Below is a small trained network, with its code and all its weights. Each question gives an input and a class and asks what happens when units are switched off, that is, made to give their printed mean instead of their output.

import numpy as np


def w(rows, s, z=0):
    codes = np.array(rows[::2]) - 128.0
    scale = np.full(codes.shape[1], s)
    scale[-1] = z or s
    return codes * scale


def f(y):
    return np.maximum(y, 0)


def log_softmax(a):
    a = a - a.max(-1, keepdims=True)
    return a - np.log(np.exp(a).sum(-1, keepdims=True))


def net(x, mask):
    res = np.array(x, float).reshape(1, 6) / 4 @ E
    y = f(res @ A[0][:, :-1].T + A[0][:, -1])
    res = res + np.where(mask, y, B[0][:, -1]) @ B[0][:, :-1]
    return log_softmax(res[-1] @ U[:, :-1].T + U[:, -1])


A, B = {}, {}
E = w([
[154,78,165,175,163,83,89,85,78,102,126],'x0',
[72,127,194,132,133,116,174,145,133,127,70],'x1',
[161,156,116,100,125,145,138,123,65,167,75],'x2',
[138,159,124,175,114,90,169,162,93,110,158],'x3',
[117,141,115,252,114,180,96,122,142,137,87],'x4',
[86,56,76,130,85,84,103,153,103,144,106],'x5',
],0.015)
A[0] = w([
[74,63,128,142,117,120,130,151,200,94,203,122],'N0',
[44,122,236,138,138,89,212,145,132,120,33,41],'N1',
[187,190,146,114,153,156,147,86,60,156,74,114],'N2',
[173,202,153,169,142,96,189,156,98,96,178,113],'N3',
[150,127,172,69,182,182,71,54,199,133,87,142],'N4',
[122,145,183,141,145,125,118,113,184,74,174,102],'N5',
[166,124,116,93,88,146,139,150,43,188,67,56],'N6',
[133,113,133,5,165,62,166,132,107,73,164,72],'N7',
[205,123,61,133,114,135,91,109,116,148,206,92],'N8',
[187,53,192,169,179,66,97,36,58,71,112,76],'N9',
[67,2,73,131,67,100,112,186,83,169,123,3],'N10',
],0.0088,0.0059)
B[0] = w([
[185,185,114,62,152,47,70,178,137,130,20,206],'N0',
[167,105,133,59,51,156,63,31,127,33,211,235],'N1',
[178,109,159,116,214,117,96,163,160,75,119,219],'N2',
[30,68,39,130,142,76,139,166,1,175,156,208],'N3',
[13,53,34,143,133,69,154,160,54,178,177,231],'N4',
[198,115,190,91,210,133,89,213,149,115,119,186],'N5',
[155,152,153,86,166,57,58,165,145,121,68,197],'N6',
[57,143,175,253,136,192,120,95,166,42,47,246],'N7',
[131,141,128,77,71,155,90,25,135,27,158,213],'N8',
[112,205,91,51,84,185,202,161,142,160,72,232],'N9',
[128,71,140,141,231,218,163,194,107,145,232,216],'N10',
],0.0078,0.012)
U = w([
[182,120,130,80,73,134,80,18,122,71,216,118],'0',
[145,112,148,123,252,172,166,152,108,145,219,115],'1',
[220,143,136,104,193,25,67,173,149,124,58,92],'2',
[81,157,127,255,129,199,115,96,151,96,52,254],'3',
[27,76,56,121,105,26,137,132,47,168,146,80],'4',
[112,243,91,45,62,189,235,167,177,167,106,182],'5',
[162,143,159,147,140,97,165,70,142,169,129,140],'6',
[186,133,159,171,96,109,154,85,163,179,128,52],'7',
],0.0094,0.0056)

Each question gives the input, the list of numbers given to net, and the class t.
The units are the neurons (one row each of A and B). Each row of codes is followed by its name. A weight is (code - 128) times the scale printed after its matrix; where a second scale follows, it is the last column's (A, B and U).
mask holds one flag per neuron, in row order. A switched-off neuron (its flag False) gives its mean, the last column of its row in B, instead of its output. The means were averaged over made-up inputs and are rounded, as every weight is.
A unit's drop is (log p(t) with every unit on - log p(t) with that unit switched off) / (log p(t) with every unit on - log p(t) with every unit switched off).
The circuit of an input: a set's keep is (log p(t) with only the set's units on - log p(t) with every unit switched off) / (log p(t) with every unit on - log p(t) with every unit switched off). Starting from all 11 units, units are removed one at a time, each time the one whose removal leaves the highest keep (on an exact tie, the one counted first), for as long as the keep stays at least 0.8.
circuit, biggest first: the units of the circuit, biggest drop first
k most important neurons: the k neurons with the biggest drops, biggest first
drop of u: that unit's drop, to one decimal
input [-3,6,3,-5,5,-2], class 0: 2 most important neurons	[N1 N7]
input [1,-5,6,5,-2,7], class 1: most important neuron	[N10]
input [-1,7,3,6,2,-1], class 0: 2 most important neurons	[N1 N4]
input [1,5,1,-6,5,-6], class 1: 2 most important neurons	[N7 N4]
input [-5,-8,4,6,7,3], class 0: 2 most important neurons	[N8 N7]
input [4,-2,8,-8,2,8], class 1: 3 most important neurons	[N10 N0 N3]
input [7,-3,8,8,5,-5], class 2: 3 most important neurons	[N2 N4 N10]
input [-2,-3,5,-2,-1,-7], class 1: 2 most important neurons	[N2 N0]
input [-8,-1,-8,4,5,-5], class 2: 3 most important neurons	[N0 N5 N9]
input [1,-5,5,-7,4,-3], class 4: 3 most important neurons	[N4 N1 N7]
input [-8,-6,2,8,3,3], class 4: 4 most important neurons	[N9 N3 N1 N7]
input [3,0,4,0,4,-2], class 2: 3 most important neurons	[N7 N2 N10]
input [-6,-7,4,-2,-8,-8], class 1: 3 most important neurons	[N1 N4 N2]
input [-6,-2,5,8,5,-5], class 4: circuit, biggest first	[N3]
input [7,-4,-6,3,-2,3], class 5: drop of N10	0.0
input [4,0,2,-2,0,-3], class 5: drop of N10	0.3
input [-3,8,1,7,-7,-2], class 0: drop of N1	1.5
